Rows, each with its class:
[-0.19 -0.48  0.03 -0.11  0.02  1.13 -1.18  0.83 -1.28  0.41 -2.42 -0.37
  0.46  0.20 -0.44  1.82 -0.38 -0.62  0.16  0.06 -0.14 -0.77  0.07 -0.83
  0.72 -0.38 -0.09 -0.98 -0.05 -1.01 -0.18 -6.54 -0.26  0.52  1.04  1.65
  1.48  0.16  0.67 -0.43  0.52  0.94  0.03 -0.28  1.16  1.25 -0.10  2.57
 -0.45  0.14 -0.20 -0.88  0.34 -0.91 -0.68 -0.30 -0.27 -0.67 -0.26] -> Qn
[-0.18 -1.66  0.08 -0.34  0.30  0.41  0.49  0.32  0.82  0.44  0.79  0.05
  1.10  0.47  0.76  0.25 -0.54  0.83  0.41  0.44  1.47 -0.79  0.30  0.36
  0.78 -0.25 -0.15  0.36  0.58  0.51 -1.07 -1.73 -0.17  0.44 -0.18 -1.89
  2.57 -0.50  0.20  1.01  0.09 -0.24  0.28 -0.19  0.86  0.28  1.27  3.25
 -0.49 -1.90 -0.35 -1.67  0.74  1.12  1.33 -0.46  0.21 -3.67 -0.63] -> pn
[-0.25 -0.65 -0.25 -0.06 -0.16  0.24 -0.12  0.13 -1.22  0.71 -0.43 -0.69
  0.58 -0.04 -1.71 -0.06  0.14  0.39 -0.09  0.08 -0.47  0.08 -0.10 -0.25
 -0.45 -0.16 -0.19 -0.97 -0.31 -0.20  0.03 -3.96 -0.06  0.25  0.72  0.89
  0.29  0.38  0.19 -0.23  0.12  0.47 -0.29  0.36 -0.17  1.05 -1.73 -1.06
 -0.19 -1.25 -0.76  0.01  0.16 -0.59 -0.83  0.48 -0.95 -0.02  0.55] -> pn
[-0.08 -1.65  0.54 -0.04  0.16  0.21  0.94  0.18 -1.92  0.53 -2.46 -0.82
  1.39  0.35 -0.55  0.77 -0.43 -0.69 -0.19 -0.13  0.89 -0.56 -0.27 -0.47
  0.12 -0.61  0.69 -0.36 -0.06 -0.70  0.15 -6.32 -0.21  0.20  1.02 -0.17
  0.83 -0.11 -0.19 -0.71  0.10  1.74 -0.03 -0.66  0.82  1.72 -0.85  2.47
 -0.23 -0.77  4.17 -0.48  0.43 -0.03 -0.31 -0.59 -0.33 -0.91  0.24] -> Qn
[ 0.39 -0.51  0.46 -0.05 -0.17  0.12 -0.53  0.08 -1.39  0.79 -1.71 -0.41
  0.44  0.47  0.08  0.76  0.03  0.45  0.05  0.27 -0.06  0.48 -0.18 -0.18
  0.16 -0.16 -0.08 -0.66 -0.21 -0.36 -0.07 -4.06 -0.34  0.65  0.64  0.61
  0.96 -0.35  0.03 -0.52 -0.09  0.64 -1.02  0.20  0.80  0.07 -0.51  1.06
  0.14  0.12 -0.57 -0.32  0.34 -0.47 -0.59 -0.03 -0.59  0.09  0.18] -> Qn
[-0.32 -0.85 -0.37  0.71  0.24 -0.20  2.25  0.03 -1.33 -0.20  0.15 -1.06
  1.37  0.00 -0.95 -0.78 -0.46  0.33 -0.18 -0.12  0.00  1.08 -0.14 -0.07
 -1.12 -0.37 -0.29 -0.20 -0.62  0.11 -0.27 -1.45 -0.30 -0.09  0.52 -0.26
 -1.12 -0.47  0.27 -0.04  0.09  0.84 -0.48 -0.19 -0.90 -0.13 -1.16 -1.29
  0.12 -0.87 -0.44  0.35 -0.12  0.36 -0.64 -0.27  0.10  1.10  0.80] -> Qn
[-0.23 -1.37  0.33  0.13  0.62  0.83 -1.18  0.07  0.71  0.33  2.09  0.23
  0.77  0.81 -1.20 -0.89  0.10  2.40 -0.05  0.71  1.61 -1.72 -0.79  0.31
  0.65  0.03  0.09  0.22  0.27  0.97 -0.70 -2.36  0.12  0.47 -0.28 -2.22
  2.51 -0.07 -0.18  1.23  0.27 -1.70  0.21  1.09  0.78 -0.09  0.70  1.65
 -0.88 -3.27 -0.83 -0.75 -1.01  1.10  2.38  0.56 -0.70 -4.36 -0.24] -> pn
[-0.28 -1.12 -0.13 -0.71  0.00  0.19  0.63  0.40 -0.96  0.54  0.39 -1.31
  0.94  0.54 -1.35 -0.85 -0.40  1.01 -1.14  0.05  1.05  0.12 -0.64 -0.06
 -0.86 -0.54 -0.13  0.42  0.03 -0.03 -0.30 -3.96 -0.11 -0.24  0.32 -0.66
  0.67 -0.04  0.68  0.40  0.36  0.29 -0.32  0.45  0.19 -0.42 -0.49 -0.21
 -0.40 -2.48 -0.54  0.19 -0.36  0.29  0.04  0.13 -0.77 -1.88  0.67] -> pn
[-0.15 -1.12 -0.77  0.31 -0.04 -0.57  2.49 -0.22 -0.54 -0.42  1.11 -0.58
  0.81 -0.39 -0.27 -0.06  0.02  0.55  0.47  0.19 -0.76  0.78  0.02  0.31
 -0.83  0.14  0.03 -1.22 -0.44  0.39  0.15 -1.23 -0.50  0.08  0.31  0.20
 -1.31 -0.12  0.02 -0.61 -0.70 -0.24 -0.23  0.38 -0.90 -0.83 -1.92 -0.38
  0.16 -0.74 -0.28  0.10 -0.73 -0.19  0.12  0.68 -0.05  1.55  0.84] -> Qn
[ 0.02 -2.04  0.53 -0.48  0.47  0.13  1.38 -0.07 -0.17  0.43  0.07  0.12
  1.88  0.34  0.65  0.29  0.59  0.63  0.41 -0.05  1.20 -1.06  0.12 -0.24
  0.86  0.33 -0.18  0.62  0.60  0.14 -0.25 -4.10 -0.84  1.09  0.27 -2.55
  2.56  1.63  0.14 -0.14  0.25  0.81  0.44 -0.68  1.47  1.11  0.99  4.40
 -0.90 -2.22 -0.46 -1.64 -0.22  1.23  1.42 -0.35 -0.37 -3.84 -0.59] -> pn
[-0.11 -0.01  0.01 -0.57 -0.03 -0.18 -0.83 -0.16 -0.51  0.43  0.17 -1.01
  0.34  0.19 -0.78  0.04 -0.20  0.70 -0.08  0.26 -0.07 -0.11 -0.14  0.06
  0.22  0.00  0.21  0.67  0.24  0.10 -0.44 -2.10 -0.22  0.12  0.40 -1.00
  1.03 -0.25 -0.35  0.48  0.30  0.12  0.34  0.61  0.25  0.32  0.55  0.87
 -0.10 -1.09 -0.68 -0.48 -0.21  0.60  0.26 -1.29 -0.26 -1.19  0.25] -> pn
[-0.35 -1.10  0.26  0.28  0.06  0.62  1.84  0.33 -0.80  1.04  1.26 -1.11
  1.04 -0.27 -0.30  1.03  0.47  1.03  1.01 -0.16 -1.98  0.57  1.27  0.45
 -0.34  0.03  0.06 -0.54  0.21  1.02 -0.58 -1.55 -0.26 -0.65  0.06 -2.95
 -0.69  0.44 -0.19  0.15 -1.12  0.41 -0.04  0.78 -0.61  0.88 -1.31 -0.48
 -0.61 -1.14 -1.55  0.11 -0.48  0.31  0.97 -0.47 -0.68  1.18  0.17] -> Qn
[ 0.14  1.42  0.20 -0.26  0.12  0.12 -2.85  1.16 -1.12  1.37 -2.87 -0.28
 -0.57 -0.18 -0.70  2.42  0.15 -1.60  0.61  0.50 -1.57 -0.08  0.24 -0.92
  2.34  0.02 -0.24 -0.33  0.56 -1.30  0.14 -5.09  0.84  0.37  1.09  2.59
  1.74  0.57  0.31 -0.22  0.07  1.17  0.26  0.10  0.58  1.05  0.16  1.22
  0.37  0.85 -0.42  0.09  0.17 -0.97 -1.34 -0.22  0.59  0.60 -0.22] -> Qn
[-0.02 -0.32 -0.42 -0.61  0.05  0.35 -1.40 -0.13 -1.30  1.61 -1.49 -1.16
  1.19  0.38 -1.14 -0.13 -0.45 -0.82 -0.67 -0.20  0.22 -0.14 -0.63  0.54
 -0.10 -0.33  0.02  0.16  0.24 -0.65  0.12 -5.68 -1.24  0.60  0.65  0.54
  0.90 -0.37  0.75 -0.06  0.15  0.87 -0.06  0.13  0.55  0.10  0.14 -0.02
 -0.05  0.05 -0.19 -0.41  0.79 -0.30 -1.42 -0.67 -0.43 -1.07  0.15] -> Qn
[ 0.02  0.26  0.06 -0.32 -0.31 -0.20 -0.45  0.38 -0.63  0.68 -0.30 -0.81
  0.64  0.00 -0.48 -0.85 -0.09  0.09 -0.24 -0.11  0.44  0.49 -0.26 -0.07
  0.02 -0.26  0.21  1.15  0.41  0.20 -0.02  0.33 -0.17  0.09  0.14 -0.98
  0.87  0.02  0.02  0.69 -0.19  0.72  0.07  0.31 -0.06 -0.17  0.82 -1.23
  0.43 -0.13 -0.27  0.13 -0.08  0.76 -0.05 -0.32 -0.17 -1.03  0.40] -> pn
[ 0.14 -0.72 -0.08  0.15 -2.17  0.08 -0.23  0.00 -1.77  0.24 -1.25 -1.37
  0.95  0.12 -1.60  0.00 -0.48 -0.16 -0.16 -0.65  0.04  0.08 -0.65 -0.77
 -0.20 -0.23 -0.32 -0.89 -0.44 -0.80 -0.29 -4.96  0.25  0.21  0.98  0.61
  0.43  0.27  0.10 -0.61  0.27  0.40 -0.63  0.66 -0.26  0.32 -0.82 -0.71
 -0.03 -1.20 -0.23  0.66  0.16 -0.92 -0.93 -0.06 -0.51 -0.22  0.49] -> Qn
[-0.01 -1.43 -0.54 -0.08  0.05 -0.34  1.21  0.18 -1.06  0.98 -1.10 -2.07
  1.98  0.42 -1.73 -1.19 -0.53 -0.11 -0.64  0.09  0.15  0.40 -0.82 -0.68
 -1.05 -0.29 -0.01  0.68  0.08 -0.25  0.05 -4.80 -0.40  0.31  1.14 -0.69
  0.34 -0.24  0.40 -0.03 -0.05  1.11 -0.23 -0.33 -0.30  0.34 -0.45 -1.61
 -0.21 -1.18 -0.65 -0.60  0.31  0.34 -0.88 -1.58 -0.54 -0.61  0.40] -> pn
[ 0.08 -0.82 -0.30  0.35  0.07  0.06  0.69 -0.01  1.08 -1.07  1.21  1.59
 -0.32 -0.25  1.98  0.27  0.36  0.06  0.32  0.28  0.73 -1.16 -0.19 -0.08
  0.23  0.12  0.06  0.09 -0.30  0.31  0.31  2.11 -0.09  1.64 -0.31 -0.75
  0.69 -0.47  0.13 -0.12 -0.25 -0.92 -0.63 -1.39  0.62  0.16  0.58  3.36
 -0.07 -0.27  0.30 -0.88  0.03  0.62  1.32 -0.02  0.15 -1.67 -0.06] -> pn
[ 0.10 -0.53  0.37 -0.24  0.09 -0.16  0.28 -0.08  0.72 -0.58  0.56  1.03
 -0.23 -0.16  0.62 -0.30  0.33  0.36  0.10  0.02  0.92 -0.62 -0.04 -0.08
  0.31 -0.57 -0.21 -0.42 -0.06  0.44 -0.12  0.48 -0.09 -0.54  0.12 -0.57
  0.08 -0.05  0.53  0.20  0.09 -0.81 -0.02 -0.82  0.35  0.12  0.48  1.96
 -0.11 -0.89  0.46 -0.79 -0.41  0.77  0.72 -0.45  1.03 -1.37  0.34] -> pn
[-0.13 -0.51  0.01  0.35  0.35  0.05  1.06 -0.37 -0.58  0.82  0.57 -1.03
  0.10 -0.23 -0.24  0.68  0.26  0.90  0.19  0.07 -1.21  0.76  0.87  0.81
 -0.74  0.02 -0.09 -0.38 -0.27  0.39 -0.62 -2.51 -0.01 -1.01 -0.40 -1.20
 -0.39  0.70  0.03  0.19 -0.30  0.30  0.31  0.72 -0.37  0.83 -1.18 -0.89
 -0.23 -0.51 -1.05  0.22 -0.15  0.13  0.06 -0.26 -0.21  1.26 -0.69] -> Qn
